Below are the code and all the weights of a small trained network. Each question names an input and a target symbol and asks about switching units off, where a switched-off unit gives its printed mean instead of its output.

import numpy as np


def w(rows, s, z=0):
    codes = np.array(rows[::2]) - 128.0
    scale = np.full(codes.shape[1], s)
    scale[-1] = z or s
    return codes * scale


def norm(h):
    return h / np.sqrt((h * h).mean(-1, keepdims=True) + 1e-5)


def f(y):
    return y / 2 * (1 + np.tanh(0.7978845608 * (y + 0.044715 * y**3)))


def softmax(a):
    e = np.exp(a - a.max(-1, keepdims=True))
    return e / e.sum(-1, keepdims=True)


def log_softmax(a):
    a = a - a.max(-1, keepdims=True)
    return a - np.log(np.exp(a).sum(-1, keepdims=True))


def net(x, mask):
    ids = ['αγλμξπτφψω'.index(c) for c in x.split()]
    T = len(ids)
    res = E[ids] + P[:T]
    u = 0
    for l in range(2):
        q, k, v = (norm(res) @ M[l].T for M in (Q, K, V))
        z = softmax(np.where(np.tri(T) > 0, q @ k.T / 2**0.5, -1e9)) @ v
        res = res + np.where(mask[u], z, O[l][:, -1]) @ O[l][:, :-1]
        u += 1
        y = f(norm(res) @ A[l][:, :-1].T + A[l][:, -1])
        res = res + np.where(mask[u : u + 4], y, B[l][:, -1]) @ B[l][:, :-1]
        u += 4
    return log_softmax(norm(res)[-1] @ U[:, :-1].T + U[:, -1])


Q, K, V, O, A, B = {}, {}, {}, {}, {}, {}
E = w([
[124,241,111,154],'α',
[149,214,126,145],'γ',
[160,213,141,147],'λ',
[190,169,153,120],'μ',
[191,171,150,121],'ξ',
[119,244,116,156],'π',
[192,169,144,118],'τ',
[89,209,40,236],'φ',
[254,135,182,111],'ψ',
[171,191,151,139],'ω',
],0.0063)
P = w([
[81,203,205,112],'0',
[123,135,86,252],'1',
[99,209,73,55],'2',
[194,217,178,192],'3',
[83,163,160,75],'4',
[160,114,142,221],'5',
[73,130,178,82],'6',
[174,93,150,214],'7',
[62,88,199,88],'8',
[189,96,152,199],'9',
],0.013)
Q[0] = w([
[113,79,71,100],'L0H1',
[159,100,136,255],'L0H1',
],0.014)
K[0] = w([
[203,146,203,207],'L0H1',
[21,11,164,47],'L0H1',
],0.013)
V[0] = w([
[248,142,218,84],'L0H1',
[194,130,149,176],'L0H1',
],0.014)
O[0] = w([
[254,206,191,88,253],'L0H1',
[126,168,246,136,11],'L0H1',
],0.0098,0.00055)
A[0] = w([
[132,128,140,184,13],'L0N1',
[153,192,224,11,252],'L0N2',
[190,144,84,134,140],'L0N3',
[116,191,165,130,71],'L0N4',
],0.011,0.0033)
B[0] = w([
[175,146,149,168,126],'L0N1',
[4,139,54,126,255],'L0N2',
[141,143,130,131,164],'L0N3',
[144,98,102,147,167],'L0N4',
],0.016,0.0098)
Q[1] = w([
[154,176,129,9],'L1H1',
[139,105,99,204],'L1H1',
],0.013)
K[1] = w([
[95,254,210,14],'L1H1',
[151,110,68,150],'L1H1',
],0.0095)
V[1] = w([
[210,170,55,200],'L1H1',
[207,80,2,124],'L1H1',
],0.0075)
O[1] = w([
[125,5,170,73,253],'L1H1',
[99,112,199,130,163],'L1H1',
],0.014,0.0044)
A[1] = w([
[117,83,216,76,52],'L1N1',
[158,149,191,104,2],'L1N2',
[150,109,143,49,132],'L1N3',
[62,190,74,8,119],'L1N4',
],0.012,0.0036)
B[1] = w([
[118,99,204,70,134],'L1N1',
[144,116,87,208,121],'L1N2',
[72,122,190,247,122],'L1N3',
[87,172,171,212,254],'L1N4',
],0.013,0.0083)
U = w([
[86,50,224,50,26],'α',
[70,62,208,88,118],'γ',
[215,172,77,78,32],'λ',
[221,84,161,142,22],'μ',
[200,154,67,60,46],'ξ',
[78,237,110,158,253],'π',
[247,131,133,169,16],'τ',
[27,7,23,153,105],'φ',
[205,171,67,62,53],'ψ',
[187,49,152,96,51],'ω',
],0.011,0.005)

Each question gives the input, a string of symbols that net reads in full, and the target symbol t.
The units are the heads (2 rows each of Q, K, V and O) and the neurons (one row each of A and B). Each row of codes is followed by its name. A weight is (code - 128) times the scale printed after its matrix; where a second scale follows, it is the last column's (O, A, B and U).
mask holds one flag per unit, layer by layer, with each layer's heads first. A switched-off unit (its flag False) gives its mean, the last column of its rows in O or B, instead of its output. The means were averaged over made-up inputs and are rounded, as every weight is.
A unit's drop is (log p(t) with every unit on - log p(t) with that unit switched off) / (log p(t) with every unit on - log p(t) with every unit switched off).
The circuit of an input: a set's keep is (log p(t) with only the set's units on - log p(t) with every unit switched off) / (log p(t) with every unit on - log p(t) with every unit switched off). Starting from all 10 units, units are removed one at a time, each time the one whose removal leaves the highest keep (on an exact tie, the one counted first), for as long as the keep stays at least 0.8.
units of the circuit, in order: the units of the circuit, biggest drop first
unit that matters most: the unit with the biggest drop
k most important neurons: the k neurons with the biggest drops, biggest first
top k neurons in layer l: the k neurons of layer l with the biggest drops, biggest first
input α τ α λ, target γ: units of the circuit, in order : (L1H1; L0N2; L0H1)
input τ ω φ φ, target φ: unit that matters most : L0H1
input γ λ α ω α α, target γ: units of the circuit, in order : (L1H1; L0N2)
input π λ π ξ ω λ ψ ω ω γ, target τ: top 3 neurons in layer 0 : (L0N2; L0N4; L0N3)
input φ γ μ λ φ ξ α ω, target γ: units of the circuit, in order : (L0N2; L1H1)
input λ λ φ λ ψ λ ω ψ, target τ: 2 most important neurons : (L0N2; L1N3)
input ω τ μ τ, target ψ: units of the circuit, in order : (L0H1; L0N2; L1N4)
input λ τ τ ψ φ μ π ξ, target α: units of the circuit, in order : (L0N2; L1H1)
input ω ψ α ψ, target γ: units of the circuit, in order : (L1H1; L0N2)
input ψ ξ λ ξ μ ω φ α α λ, target γ: units of the circuit, in order : (L0N2; L1H1)
input ψ φ ψ γ λ φ π ω, target α: 2 most important neurons : (L0N2; L1N1)
input α φ τ λ ω φ, target τ: 3 most important neurons : (L0N2; L0N3; L0N4)
input φ ω ω λ ψ ω φ τ ψ γ, target π: units of the circuit, in order : (L0H1; L0N2)
input α φ φ λ φ, target γ: top neuron in layer 1 : (L1N1)
input φ φ φ φ ξ π λ λ φ, target α: units of the circuit, in order : (L0N2; L1N1)
input φ φ π φ ξ γ α φ ω ω, target τ: top 3 neurons in layer 0 : (L0N2; L0N4; L0N3)
input φ φ φ γ, target φ: 2 most important neurons : (L0N2; L1N4)
input φ ξ α ω α μ, target γ: top 2 neurons in layer 1 : (L1N1; L1N3)
input ω γ α ψ, target γ: units of the circuit, in order : (L1H1; L0N2; L0H1)
input φ λ γ π λ α λ τ, target μ: units of the circuit, in order : (L0N2)
input π ξ τ λ ω α, target τ: top 3 neurons in layer 0 : (L0N2; L0N3; L0N4)
input ω ω ξ ω ω λ, target τ: 2 most important neurons : (L0N2; L0N3)
